Below are the code and all the weights of a small trained network. Each question names an input and a class and asks about switching units off, where a switched-off unit gives its printed mean instead of its output.

import numpy as np


def w(rows, s, z=0):
    codes = np.array(rows[::2]) - 128.0
    scale = np.full(codes.shape[1], s)
    scale[-1] = z or s
    return codes * scale


def f(y):
    return y / 2 * (1 + np.tanh(0.7978845608 * (y + 0.044715 * y**3)))


def log_softmax(a):
    a = a - a.max(-1, keepdims=True)
    return a - np.log(np.exp(a).sum(-1, keepdims=True))


def net(x, mask):
    res = np.array(x, float).reshape(1, 7) / 4 @ E
    y = f(res @ A[0][:, :-1].T + A[0][:, -1])
    res = res + np.where(mask, y, B[0][:, -1]) @ B[0][:, :-1]
    return log_softmax(res[-1] @ U[:, :-1].T + U[:, -1])


A, B = {}, {}
E = w([
[59,166,183,214],'x0',
[193,83,96,106],'x1',
[155,107,25,188],'x2',
[93,2,167,156],'x3',
[202,100,121,139],'x4',
[134,101,152,92],'x5',
[231,129,201,202],'x6',
],0.0089)
A[0] = w([
[72,219,196,125,138],'N1',
[78,123,88,102,147],'N2',
[83,96,215,136,129],'N3',
[104,192,111,64,254],'N4',
[131,90,89,163,69],'N5',
[62,156,117,92,150],'N6',
[127,244,164,162,234],'N7',
[76,107,5,90,162],'N8',
[59,157,146,177,116],'N9',
[161,234,159,178,166],'N10',
[109,78,140,119,68],'N11',
[176,54,89,153,141],'N12',
[44,137,195,86,135],'N13',
[123,131,73,169,155],'N14',
[190,134,194,98,119],'N15',
[166,76,154,151,57],'N16',
[76,138,176,234,104],'N17',
[108,36,148,119,145],'N18',
[135,84,66,150,143],'N19',
[149,174,134,121,155],'N20',
[121,60,136,137,89],'N21',
[113,79,104,156,44],'N22',
[129,68,84,164,108],'N23',
[108,43,132,148,77],'N24',
[84,156,131,96,93],'N25',
[154,163,81,106,108],'N26',
[176,125,161,104,71],'N27',
[99,175,159,206,38],'N28',
[176,161,74,88,212],'N29',
[187,69,63,168,144],'N30',
[150,68,102,204,130],'N31',
[87,207,98,125,117],'N32',
[141,138,138,60,153],'N33',
[77,148,116,207,84],'N34',
[111,135,184,187,124],'N35',
[166,70,82,117,179],'N36',
[233,111,152,109,205],'N37',
[76,127,98,85,121],'N38',
[84,79,220,147,104],'N39',
],0.012,0.0066)
B[0] = w([
[180,89,103,158,235],'N1',
[152,113,108,52,180],'N2',
[104,15,165,135,189],'N3',
[221,133,136,86,254],'N4',
[68,160,114,162,142],'N5',
[178,83,98,98,200],'N6',
[236,145,136,147,254],'N7',
[149,178,98,48,237],'N8',
[179,54,67,158,190],'N9',
[213,98,154,164,222],'N10',
[91,133,132,125,135],'N11',
[62,189,156,158,198],'N12',
[152,78,114,116,209],'N13',
[171,186,95,115,170],'N14',
[127,130,172,159,189],'N15',
[102,147,130,104,158],'N16',
[151,74,128,219,204],'N17',
[11,157,153,72,179],'N18',
[97,232,92,106,174],'N19',
[181,124,147,118,167],'N20',
[45,146,144,141,150],'N21',
[71,119,82,161,134],'N22',
[54,186,88,139,162],'N23',
[67,123,112,132,159],'N24',
[142,102,100,120,163],'N25',
[112,100,134,99,170],'N26',
[118,130,157,148,151],'N27',
[174,136,112,228,172],'N28',
[132,170,200,60,228],'N29',
[85,253,138,144,209],'N30',
[90,180,136,164,185],'N31',
[177,96,125,104,201],'N32',
[184,121,175,123,179],'N33',
[172,145,72,149,176],'N34',
[117,87,156,174,178],'N35',
[91,222,159,115,198],'N36',
[152,176,219,128,243],'N37',
[152,126,106,89,178],'N38',
[62,31,193,121,189],'N39',
],0.0075,0.011)
U = w([
[121,172,135,73,34],'0',
[85,246,99,174,47],'1',
[150,178,194,131,225],'2',
[174,167,160,134,251],'3',
[49,69,181,130,186],'4',
[148,137,60,94,125],'5',
[162,120,111,229,64],'6',
],0.011,0.0023)

Each question gives the input, the list of numbers given to net, and the class t.
The units are the neurons (one row each of A and B). Each row of codes is followed by its name. A weight is (code - 128) times the scale printed after its matrix; where a second scale follows, it is the last column's (A, B and U).
mask holds one flag per neuron, in row order. A switched-off neuron (its flag False) gives its mean, the last column of its row in B, instead of its output. The means were averaged over made-up inputs and are rounded, as every weight is.
A unit's drop is (log p(t) with every unit on - log p(t) with that unit switched off) / (log p(t) with every unit on - log p(t) with every unit switched off).
The circuit of an input: a set's keep is (log p(t) with only the set's units on - log p(t) with every unit switched off) / (log p(t) with every unit on - log p(t) with every unit switched off). Starting from the 12 units with the biggest drops (on a tie, the unit counted first), units are removed one at a time, each time the one whose removal leaves the highest keep (on an exact tie, the one counted first), for as long as the keep stays at least 0.8.
circuit, biggest first: the units of the circuit, biggest drop first
k most important neurons: the k neurons with the biggest drops, biggest first
drop when u is switched off: that unit's drop, to one decimal
input [-1,2,0,3,-6,8,-8], class 5: circuit, biggest first => N37, N6
input [8,-3,5,-8,-7,4,-4], class 5: circuit, biggest first => N6, N32
input [5,-3,2,-2,4,8,-4], class 5: most important neuron => N37
input [-5,-8,1,4,3,0,-5], class 0: circuit, biggest first => N17, N7, N8
input [6,1,1,4,-3,2,2], class 4: circuit, biggest first => N39, N3
input [-8,7,3,-3,6,-3,-7], class 0: 2 most important neurons => N29, N8
input [-8,-6,-5,3,-4,8,-4], class 5: circuit, biggest first => N37, N13
input [-2,-8,8,4,-7,5,8], class 6: circuit, biggest first => N17, N29
input [2,-8,-3,6,5,-6,5], class 6: 2 most important neurons => N17, N28
input [7,-7,4,5,-1,8,1], class 4: drop when N3 is switched off => 0.9
input [8,6,3,8,3,3,-1], class 4: drop when N39 is switched off => 0.7
input [8,-3,-5,8,-4,-2,4], class 4: drop when N3 is switched off => 1.0
input [2,1,3,2,1,8,-2], class 1: drop when N28 is switched off => 0.0
